Below are the code and all the weights of a small trained network. Each question names an input and a target symbol and asks about switching units off, where a switched-off unit gives its printed mean instead of its output.

import numpy as np


def w(rows, s, z=0):
    codes = np.array(rows[::2]) - 128.0
    scale = np.full(codes.shape[1], s)
    scale[-1] = z or s
    return codes * scale


def norm(h):
    return h / np.sqrt((h * h).mean(-1, keepdims=True) + 1e-5)


def f(y):
    return np.maximum(y, 0)


def softmax(a):
    e = np.exp(a - a.max(-1, keepdims=True))
    return e / e.sum(-1, keepdims=True)


def log_softmax(a):
    a = a - a.max(-1, keepdims=True)
    return a - np.log(np.exp(a).sum(-1, keepdims=True))


def net(x, mask):
    ids = ['δηλμξπστφ'.index(c) for c in x.split()]
    T = len(ids)
    res = E[ids] + P[:T]
    u = 0
    for l in range(2):
        r = norm(res)
        for j in range(2):
            rows = slice(2 * j, 2 * j + 2)
            q, k, v = (r @ M[l][rows].T for M in (Q, K, V))
            z = softmax(np.where(np.tri(T) > 0, q @ k.T / 2**0.5, -1e9)) @ v
            o = O[l][rows]
            res = res + np.where(mask[u + j], z, o[:, -1]) @ o[:, :-1]
        u += 2
        y = f(norm(res) @ A[l][:, :-1].T + A[l][:, -1])
        res = res + np.where(mask[u : u + 8], y, B[l][:, -1]) @ B[l][:, :-1]
        u += 8
    return log_softmax(norm(res)[-1] @ U[:, :-1].T + U[:, -1])


Q, K, V, O, A, B = {}, {}, {}, {}, {}, {}
E = w([
[252,174,75,209],'δ',
[101,133,95,113],'η',
[171,145,177,96],'λ',
[179,149,182,86],'μ',
[68,229,254,159],'ξ',
[194,154,159,110],'π',
[158,143,185,94],'σ',
[115,178,149,116],'τ',
[56,87,55,61],'φ',
],0.013)
P = w([
[154,1,160,171],'0',
[194,146,165,97],'1',
[176,177,123,92],'2',
[162,196,104,77],'3',
[134,207,88,60],'4',
[129,210,84,54],'5',
],0.0083)
Q[0] = w([
[167,121,58,77],'L0H0',
[225,250,97,29],'L0H0',
[107,132,125,3],'L0H1',
[118,28,89,191],'L0H1',
],0.0053)
K[0] = w([
[9,116,150,2],'L0H0',
[131,200,236,195],'L0H0',
[233,178,99,95],'L0H1',
[239,99,222,153],'L0H1',
],0.0067)
V[0] = w([
[44,188,137,226],'L0H0',
[194,158,255,213],'L0H0',
[108,181,183,150],'L0H1',
[50,114,154,111],'L0H1',
],0.0082)
O[0] = w([
[2,123,41,113,118],'L0H0',
[120,51,69,176,255],'L0H0',
[116,249,99,154,156],'L0H1',
[88,113,57,111,126],'L0H1',
],0.0076,0.0072)
A[0] = w([
[164,134,243,102,91],'L0N0',
[139,107,254,167,60],'L0N1',
[81,152,66,97,210],'L0N2',
[72,97,41,51,21],'L0N3',
[84,205,34,157,37],'L0N4',
[98,182,111,228,86],'L0N5',
[175,88,189,111,49],'L0N6',
[95,44,86,158,251],'L0N7',
],0.0089,0.002)
B[0] = w([
[152,83,2,191,192],'L0N0',
[120,129,155,196,170],'L0N1',
[193,155,159,142,234],'L0N2',
[150,117,47,158,208],'L0N3',
[167,160,163,125,253],'L0N4',
[112,145,168,39,202],'L0N5',
[186,155,206,124,168],'L0N6',
[215,156,137,171,185],'L0N7',
],0.008,0.0056)
Q[1] = w([
[131,150,105,114],'L1H0',
[9,38,219,142],'L1H0',
[76,222,75,64],'L1H1',
[127,169,119,230],'L1H1',
],0.011)
K[1] = w([
[121,175,165,104],'L1H0',
[220,12,87,143],'L1H0',
[92,144,191,206],'L1H1',
[137,98,79,220],'L1H1',
],0.011)
V[1] = w([
[1,124,146,81],'L1H0',
[149,115,36,14],'L1H0',
[206,65,77,74],'L1H1',
[130,150,234,80],'L1H1',
],0.0083)
O[1] = w([
[106,174,121,143,3],'L1H0',
[207,141,233,254,27],'L1H0',
[45,139,76,82,148],'L1H1',
[136,125,57,156,117],'L1H1',
],0.008,0.0056)
A[1] = w([
[103,144,120,119,92],'L1N0',
[9,88,94,127,13],'L1N1',
[230,135,148,75,105],'L1N2',
[108,21,187,34,254],'L1N3',
[79,157,206,233,47],'L1N4',
[165,145,38,103,4],'L1N5',
[218,129,2,213,200],'L1N6',
[156,154,236,140,167],'L1N7',
],0.0099,0.0035)
B[1] = w([
[135,126,92,110,135],'L1N0',
[2,65,127,152,134],'L1N1',
[46,195,144,123,222],'L1N2',
[161,142,159,203,181],'L1N3',
[165,94,1,130,139],'L1N4',
[140,91,128,136,185],'L1N5',
[161,127,210,218,254],'L1N6',
[170,181,57,99,168],'L1N7',
],0.0098)
U = w([
[164,77,198,234,217],'δ',
[165,220,149,93,207],'η',
[151,78,148,100,18],'λ',
[35,93,60,188,164],'μ',
[133,82,151,114,19],'ξ',
[196,86,2,157,27],'π',
[148,74,113,97,99],'σ',
[120,89,125,111,65],'τ',
[137,80,151,96,4],'φ',
],0.0092,0.0032)

Each question gives the input, a string of symbols that net reads in full, and the target symbol t.
The units are the heads (2 rows each of Q, K, V and O) and the neurons (one row each of A and B). Each row of codes is followed by its name. A weight is (code - 128) times the scale printed after its matrix; where a second scale follows, it is the last column's (O, A, B and U).
mask holds one flag per unit, layer by layer, with each layer's heads first. A switched-off unit (its flag False) gives its mean, the last column of its rows in O or B, instead of its output. The means were averaged over made-up inputs and are rounded, as every weight is.
A unit's drop is (log p(t) with every unit on - log p(t) with that unit switched off) / (log p(t) with every unit on - log p(t) with every unit switched off).
The circuit of an input: a set's keep is (log p(t) with only the set's units on - log p(t) with every unit switched off) / (log p(t) with every unit on - log p(t) with every unit switched off). Starting from the 12 units with the biggest drops (on a tie, the unit counted first), units are removed one at a time, each time the one whose removal leaves the highest keep (on an exact tie, the one counted first), for as long as the keep stays at least 0.8.
circuit, biggest first: the units of the circuit, biggest drop first
top k neurons: the k neurons with the biggest drops, biggest first
top k neurons in layer l: the k neurons of layer l with the biggest drops, biggest first
drop when u is switched off: that unit's drop, to one decimal
input τ τ τ π τ σ, target δ: circuit, biggest first => (L1H0; L0N5)
input τ τ η φ φ π, target δ: circuit, biggest first => (L0N5; L1N6)
input μ μ σ π τ φ, target δ: circuit, biggest first => (L1H0)
input π ξ φ τ, target π: top 2 neurons in layer 0 => (L0N3; L0N6)
input φ ξ τ, target π: top 2 neurons in layer 0 => (L0N3; L0N1)
input μ φ ξ ξ τ, target δ: top 2 neurons => (L0N3; L1N6)
input τ η φ τ τ μ, target δ: top 3 neurons in layer 0 => (L0N0; L0N4; L0N2)
input μ μ ξ, target μ: top 3 neurons => (L0N0; L1N1; L0N2)
input φ μ φ τ σ, target δ: top 2 neurons in layer 0 => (L0N0; L0N5)
input μ φ η φ, target η: top 2 neurons => (L1N7; L1N2)
input π δ ξ τ φ λ, target π: top 2 neurons => (L0N3; L0N2)
input τ μ φ ξ λ, target π: top 2 neurons => (L1N2; L0N3)
input τ η τ τ π, target δ: top 2 neurons => (L0N0; L1N6)
input η η η ξ, target μ: top 2 neurons => (L0N0; L0N1)
input η τ τ τ μ, target δ: top 2 neurons => (L0N0; L1N6)
input τ φ φ τ η, target δ: top 3 neurons => (L0N3; L1N6; L0N5)
input ξ μ μ, target μ: top neuron => (L1N1)
input δ η φ ξ, target π: top 2 neurons in layer 1 => (L1N4; L1N2)
input π τ ξ φ μ σ, target π: top 2 neurons => (L0N3; L1N2)
input λ δ λ φ ξ σ, target π: top neuron => (L1N2)
input τ π δ τ τ λ, target δ: top 3 neurons in layer 1 => (L1N6; L1N7; L1N5)
input φ δ ξ, target π: drop when L1N4 is switched off => 0.4
input φ μ τ, target δ: drop when L0H0 is switched off => 2.5
input τ μ η φ, target δ: drop when L0N2 is switched off => -0.1
